Below are the code and all the weights of a small trained network. Each question names an input and a target symbol and asks about switching units off, where a switched-off unit gives its printed mean instead of its output.

import numpy as np


def w(rows, s, z=0):
    codes = np.array(rows[::2]) - 128.0
    scale = np.full(codes.shape[1], s)
    scale[-1] = z or s
    return codes * scale


def norm(h):
    return h / np.sqrt((h * h).mean(-1, keepdims=True) + 1e-5)


def softmax(a):
    e = np.exp(a - a.max(-1, keepdims=True))
    return e / e.sum(-1, keepdims=True)


def log_softmax(a):
    a = a - a.max(-1, keepdims=True)
    return a - np.log(np.exp(a).sum(-1, keepdims=True))


def net(x, mask):
    ids = ['ΘΨαβηλφ'.index(c) for c in x.split()]
    T = len(ids)
    res = E[ids] + P[:T]
    u = 0
    for l in range(3):
        r = norm(res)
        for j in range(3):
            rows = slice(2 * j, 2 * j + 2)
            q, k, v = (r @ M[l][rows].T for M in (Q, K, V))
            z = softmax(np.where(np.tri(T) > 0, q @ k.T / 2**0.5, -1e9)) @ v
            o = O[l][rows]
            res = res + np.where(mask[u + j], z, o[:, -1]) @ o[:, :-1]
        u += 3
    return log_softmax(norm(res)[-1] @ U[:, :-1].T + U[:, -1])


Q, K, V, O = {}, {}, {}, {}
E = w([
[191,67,118,72,31],'Θ',
[204,122,202,133,56],'Ψ',
[131,190,49,204,229],'α',
[194,60,93,32,117],'β',
[183,145,75,254,110],'η',
[146,139,98,181,140],'λ',
[150,203,68,201,181],'φ',
],0.0093)
P = w([
[91,146,106,52,96],'0',
[164,255,161,81,100],'1',
[154,212,155,102,128],'2',
[160,187,156,118,139],'3',
[163,176,144,130,147],'4',
[166,161,141,157,136],'5',
[167,153,137,165,138],'6',
[168,145,132,171,137],'7',
[164,140,121,181,128],'8',
[158,133,118,194,128],'9',
[167,127,115,189,128],'10',
[155,124,106,200,120],'11',
],0.0091)
Q[0] = w([
[143,177,211,170,67],'L0H1',
[43,2,211,80,60],'L0H1',
[175,91,172,106,109],'L0H2',
[173,113,51,128,169],'L0H2',
[62,138,179,202,205],'L0H3',
[86,50,98,124,187],'L0H3',
],0.0081)
K[0] = w([
[90,175,190,179,88],'L0H1',
[149,66,130,133,6],'L0H1',
[143,94,147,122,75],'L0H2',
[80,179,124,99,118],'L0H2',
[200,65,147,124,149],'L0H3',
[173,142,232,129,86],'L0H3',
],0.011)
V[0] = w([
[214,86,122,81,113],'L0H1',
[196,80,203,2,123],'L0H1',
[27,99,28,94,248],'L0H2',
[202,104,129,134,134],'L0H2',
[79,189,186,9,30],'L0H3',
[24,209,139,147,106],'L0H3',
],0.0055)
O[0] = w([
[101,152,110,190,144,116],'L0H1',
[162,121,112,255,176,3],'L0H1',
[163,27,215,163,101,10],'L0H2',
[112,109,80,103,136,174],'L0H2',
[150,144,234,32,106,79],'L0H3',
[134,149,108,141,161,135],'L0H3',
],0.007,0.0043)
Q[1] = w([
[161,171,142,136,128],'L1H1',
[164,72,69,12,121],'L1H1',
[109,168,169,119,72],'L1H2',
[56,90,188,151,182],'L1H2',
[131,134,138,159,187],'L1H3',
[182,82,134,124,63],'L1H3',
],0.011)
K[1] = w([
[162,137,130,158,138],'L1H1',
[161,139,47,67,92],'L1H1',
[101,155,158,131,105],'L1H2',
[177,160,142,155,131],'L1H2',
[172,103,5,127,69],'L1H3',
[83,172,189,146,182],'L1H3',
],0.014)
V[1] = w([
[203,197,160,121,154],'L1H1',
[126,158,1,86,133],'L1H1',
[97,190,231,222,88],'L1H2',
[2,18,105,32,190],'L1H2',
[153,142,120,115,125],'L1H3',
[146,227,198,131,145],'L1H3',
],0.0076)
O[1] = w([
[77,106,6,171,183,214],'L1H1',
[82,194,184,208,148,255],'L1H1',
[202,109,156,101,128,34],'L1H2',
[30,86,183,145,101,97],'L1H2',
[54,113,85,156,49,165],'L1H3',
[106,191,120,74,254,185],'L1H3',
],0.0089,0.0086)
Q[2] = w([
[203,44,171,78,115],'L2H1',
[111,227,112,208,172],'L2H1',
[106,43,143,137,58],'L2H2',
[106,11,211,127,143],'L2H2',
[222,22,144,107,92],'L2H3',
[163,97,144,100,49],'L2H3',
],0.011)
K[2] = w([
[154,167,38,151,134],'L2H1',
[97,86,211,5,114],'L2H1',
[181,200,94,161,152],'L2H2',
[207,183,131,148,138],'L2H2',
[104,187,85,166,156],'L2H3',
[110,142,88,131,185],'L2H3',
],0.014)
V[2] = w([
[100,113,13,142,38],'L2H1',
[133,133,155,35,112],'L2H1',
[79,128,228,63,146],'L2H2',
[84,61,194,121,189],'L2H2',
[159,241,166,2,67],'L2H3',
[239,36,166,82,62],'L2H3',
],0.0086)
O[2] = w([
[125,201,185,107,28,236],'L2H1',
[88,73,64,97,103,152],'L2H1',
[149,1,140,105,116,129],'L2H2',
[166,75,92,109,123,72],'L2H2',
[47,122,130,107,117,216],'L2H3',
[76,233,46,164,97,1],'L2H3',
],0.0098,0.0069)
U = w([
[69,145,169,54,114,255],'Θ',
[109,149,109,168,193,149],'Ψ',
[99,99,120,248,119,117],'α',
[226,141,77,213,60,177],'β',
[146,177,237,178,126,32],'η',
[102,83,53,105,106,67],'λ',
[166,72,156,117,142,130],'φ',
],0.011,0.0074)

Each question gives the input, a string of symbols that net reads in full, and the target symbol t.
The units are the heads (2 rows each of Q, K, V and O). Each row of codes is followed by its name. A weight is (code - 128) times the scale printed after its matrix; where a second scale follows, it is the last column's (O and U).
mask holds one flag per head, layer by layer. A switched-off head (its flag False) gives its mean, the last column of its rows in O, instead of its output. The means were averaged over made-up inputs and are rounded, as every weight is.
A unit's drop is (log p(t) with every unit on - log p(t) with that unit switched off) / (log p(t) with every unit on - log p(t) with every unit switched off).
The circuit of an input: a set's keep is (log p(t) with only the set's units on - log p(t) with every unit switched off) / (log p(t) with every unit on - log p(t) with every unit switched off). Starting from all 9 units, units are removed one at a time, each time the one whose removal leaves the highest keep (on an exact tie, the one counted first), for as long as the keep stays at least 0.8.
circuit, biggest first: the units of the circuit, biggest drop first
most important unit: the unit with the biggest drop
which heads matter: for each layer, one digit per head in row order, 1 if its drop is at least 0.15 and else 0, layers parted by /
input β λ φ φ β λ α, target β: circuit, biggest first => (L0H1, L2H3, L1H3)
input β α Θ Θ λ β α β, target β: circuit, biggest first => (L0H1, L2H3, L1H3)
input Θ λ α Ψ Θ φ α η, target Θ: circuit, biggest first => (L1H1, L0H3, L0H1, L2H3)
input φ φ φ β φ η Ψ, target φ: circuit, biggest first => (L2H3)
input Θ β Ψ η η, target Θ: circuit, biggest first => (L0H3, L2H3)
input Ψ φ η β Ψ η α Θ φ β β β, target Ψ: circuit, biggest first => (L0H1, L2H1)
input λ β φ Θ φ λ φ, target λ: circuit, biggest first => (L0H2, L1H1, L2H2, L2H1)
input α Θ β Θ φ φ β Θ β, target α: which heads matter => 110 / 010 / 000
input λ β φ, target λ: which heads matter => 011 / 110 / 110
input φ β η φ η φ η β β φ, target φ: circuit, biggest first => (L2H3, L0H1, L0H2)
input φ α Θ α λ α Ψ, target φ: which heads matter => 100 / 010 / 011
input β Ψ β α Ψ η Θ α λ Ψ, target β: which heads matter => 100 / 010 / 000
input Ψ η λ Θ, target Ψ: circuit, biggest first => (L0H1, L2H1, L0H3)
input β φ η φ β φ, target β: which heads matter => 110 / 010 / 001
input Ψ β η η β, target Ψ: circuit, biggest first => (L0H1)
input β φ β λ α Θ α β φ β β α, target β: which heads matter => 110 / 011 / 001
input η Θ Ψ, target η: circuit, biggest first => (L2H3, L0H1)
input η β φ, target η: circuit, biggest first => (L2H3, L1H3, L0H3)
input η β η Ψ φ, target η: circuit, biggest first => (L2H3, L2H1, L0H1)
input Θ β Ψ η λ α φ η β Θ φ φ, target Θ: most important unit => L1H1
input φ β φ, target φ: which heads matter => 110 / 010 / 011
input η β φ φ η Ψ η Θ Θ β η Θ, target η: which heads matter => 000 / 000 / 101
input β β α η η η β η, target β: which heads matter => 110 / 010 / 001
input λ Ψ η φ Θ β Θ, target λ: which heads matter => 011 / 110 / 110
input η β β λ η Ψ η η β, target η: which heads matter => 000 / 001 / 101
